Below is a small trained network, with its code and all its weights. Each question gives an input and a class and asks what happens when units are switched off, that is, made to give their printed mean instead of their output.

import numpy as np


def w(rows, s, z=0):
    codes = np.array(rows[::2]) - 128.0
    scale = np.full(codes.shape[1], s)
    scale[-1] = z or s
    return codes * scale


def f(y):
    return y / 2 * (1 + np.tanh(0.7978845608 * (y + 0.044715 * y**3)))


def log_softmax(a):
    a = a - a.max(-1, keepdims=True)
    return a - np.log(np.exp(a).sum(-1, keepdims=True))


def net(x, mask):
    res = np.array(x, float).reshape(1, 8) / 4 @ E
    y = f(res @ A[0][:, :-1].T + A[0][:, -1])
    res = res + np.where(mask, y, B[0][:, -1]) @ B[0][:, :-1]
    return log_softmax(res[-1] @ U[:, :-1].T + U[:, -1])


A, B = {}, {}
E = w([
[90,174,135,178,138,208,97,125,160,139,104,93],'x0',
[110,142,143,49,60,131,85,98,233,123,156,190],'x1',
[255,102,98,109,116,170,143,168,148,111,102,189],'x2',
[98,113,42,105,61,186,75,159,101,109,175,111],'x3',
[60,176,90,136,81,162,120,176,123,176,194,108],'x4',
[135,153,82,112,151,155,78,217,141,77,116,164],'x5',
[144,103,114,131,55,131,200,148,40,170,167,140],'x6',
[107,48,246,113,167,181,98,112,105,104,155,176],'x7',
],0.0078)
A[0] = w([
[161,117,20,161,126,174,86,180,131,41,117,181,183],'neuron 1',
[156,80,241,191,153,81,151,84,125,107,69,141,250],'neuron 2',
[156,78,145,97,145,105,88,82,112,95,174,147,166],'neuron 3',
[121,60,210,56,110,102,102,88,181,77,96,152,183],'neuron 4',
[155,119,68,105,134,175,102,237,134,27,101,111,176],'neuron 5',
[81,229,101,162,144,151,84,136,183,83,182,124,182],'neuron 6',
[141,150,55,99,80,66,145,119,172,253,164,119,194],'neuron 7',
[92,179,86,144,106,134,108,148,163,147,162,134,159],'neuron 8',
[131,49,200,144,107,170,141,142,99,114,168,116,252],'neuron 9',
[106,80,121,115,84,163,149,190,67,154,169,82,184],'neuron 10',
[127,119,44,105,151,168,98,207,143,137,100,138,173],'neuron 11',
[158,146,140,174,176,97,152,154,129,179,45,82,191],'neuron 12',
[99,52,150,57,172,134,103,86,174,42,108,155,170],'neuron 13',
[114,98,120,96,104,186,201,123,42,198,166,144,169],'neuron 14',
[108,126,149,173,94,149,160,164,58,171,153,99,190],'neuron 15',
[124,132,155,198,200,138,200,122,118,100,50,116,190],'neuron 16',
[214,198,94,91,62,65,189,114,155,125,108,119,163],'neuron 17',
[105,180,52,125,118,91,108,118,166,124,122,146,233],'neuron 18',
[122,69,192,115,121,135,159,126,162,45,183,133,190],'neuron 19',
],0.0074,0.0031)
B[0] = w([
[201,166,29,124,162,223,77,126,56,141,105,134,233],'neuron 1',
[138,86,195,139,163,18,187,35,172,78,112,148,254],'neuron 2',
[153,143,127,65,125,120,125,72,163,132,165,143,180],'neuron 3',
[97,161,58,65,254,134,182,79,134,11,150,173,228],'neuron 4',
[245,204,60,143,183,184,46,154,5,116,59,94,230],'neuron 5',
[65,168,165,114,162,116,61,158,126,127,127,50,229],'neuron 6',
[93,117,64,117,16,97,172,240,205,101,129,195,221],'neuron 7',
[83,136,129,155,84,129,131,181,183,181,108,33,193],'neuron 8',
[125,150,133,140,152,158,167,33,150,161,126,158,216],'neuron 9',
[121,98,127,76,95,204,117,111,81,227,165,107,209],'neuron 10',
[171,219,77,162,147,177,83,169,64,147,62,103,204],'neuron 11',
[168,109,190,216,75,44,159,143,86,93,80,69,194],'neuron 12',
[103,154,88,53,207,130,130,101,119,56,141,161,222],'neuron 13',
[123,103,83,172,100,154,180,71,121,221,192,169,209],'neuron 14',
[71,55,141,161,76,153,111,57,126,200,169,151,199],'neuron 15',
[215,83,227,231,133,50,87,52,123,121,75,119,210],'neuron 16',
[210,125,120,130,101,134,197,202,145,87,112,204,203],'neuron 17',
[102,168,92,157,95,133,80,254,131,48,100,113,207],'neuron 18',
[113,147,155,114,200,158,94,61,111,150,163,215,192],'neuron 19',
],0.0063,0.0083)
U = w([
[36,173,144,139,116,134,77,175,167,138,127,46,161],'0',
[174,85,215,203,147,85,158,107,131,126,87,110,135],'1',
[198,178,93,128,160,190,72,166,59,149,83,100,103],'2',
[157,105,99,108,80,123,202,205,170,118,126,179,9],'3',
[112,56,124,132,98,170,164,90,103,254,196,155,169],'4',
[112,126,137,13,223,141,151,70,162,81,147,190,175],'5',
],0.0093,0.0011)

Each question gives the input, the list of numbers given to net, and the class t.
The units are the neurons (one row each of A and B). Each row of codes is followed by its name. A weight is (code - 128) times the scale printed after its matrix; where a second scale follows, it is the last column's (A, B and U).
mask holds one flag per neuron, in row order. A switched-off neuron (its flag False) gives its mean, the last column of its row in B, instead of its output. The means were averaged over made-up inputs and are rounded, as every weight is.
A unit's drop is (log p(t) with every unit on - log p(t) with that unit switched off) / (log p(t) with every unit on - log p(t) with every unit switched off).
The circuit of an input: a set's keep is (log p(t) with only the set's units on - log p(t) with every unit switched off) / (log p(t) with every unit on - log p(t) with every unit switched off). Starting from the 12 units with the biggest drops (on a tie, the unit counted first), units are removed one at a time, each time the one whose removal leaves the highest keep (on an exact tie, the one counted first), for as long as the keep stays at least 0.8.
circuit, biggest first: the units of the circuit, biggest drop first
most important unit: the unit with the biggest drop
k most important neurons: the k neurons with the biggest drops, biggest first
drop of u: that unit's drop, to one decimal
input [3,-8,3,-2,-7,3,-7,-2], class 1: most important unit => neuron 16
input [2,2,0,-4,2,-4,3,-3], class 3: circuit, biggest first => [neuron 7; neuron 17]
input [6,-4,-8,5,6,-5,-2,3], class 4: 2 most important neurons => [neuron 15; neuron 10]
input [5,2,2,6,3,-1,0,7], class 4: circuit, biggest first => [neuron 18; neuron 10]
input [-2,-1,-6,6,-2,4,6,-4], class 4: circuit, biggest first => [neuron 15; neuron 10]
input [4,-2,-7,-1,-5,-3,7,-7], class 1: 3 most important neurons => [neuron 12; neuron 16; neuron 1]
input [3,-7,3,-4,7,3,4,-2], class 4: 2 most important neurons => [neuron 15; neuron 14]
input [2,-5,-2,-2,-2,1,8,-8], class 3: 2 most important neurons => [neuron 7; neuron 17]
input [3,-2,-7,4,8,6,5,3], class 4: 3 most important neurons => [neuron 10; neuron 15; neuron 14]
input [2,5,-2,-8,1,-5,-7,-6], class 1: 2 most important neurons => [neuron 12; neuron 2]
input [4,-6,7,-6,-3,3,-6,-6], class 1: 2 most important neurons => [neuron 16; neuron 12]
input [8,1,8,-3,-7,-5,4,5], class 5: 3 most important neurons => [neuron 4; neuron 13; neuron 19]
input [-5,1,-2,8,3,-1,-1,-7], class 3: 2 most important neurons => [neuron 7; neuron 17]
input [-3,1,1,0,-8,2,0,-8], class 3: circuit, biggest first => [neuron 17]
input [-4,3,-6,5,-6,6,8,-8], class 3: 3 most important neurons => [neuron 7; neuron 17; neuron 6]
input [-8,5,-2,-2,5,-2,-5,-2], class 3: drop of neuron 7 => 0.5
input [-6,0,-5,1,-4,-8,-2,-8], class 3: drop of neuron 2 => 0.0
input [6,3,2,-3,6,-1,3,-2], class 0: drop of neuron 6 => 0.1
input [2,6,-2,-8,-4,5,8,-3], class 3: drop of neuron 17 => 0.2
input [-8,7,-3,8,5,-3,-1,-6], class 3: most important unit => neuron 7
input [5,-6,7,5,-8,-3,-5,6], class 5: 2 most important neurons => [neuron 13; neuron 4]
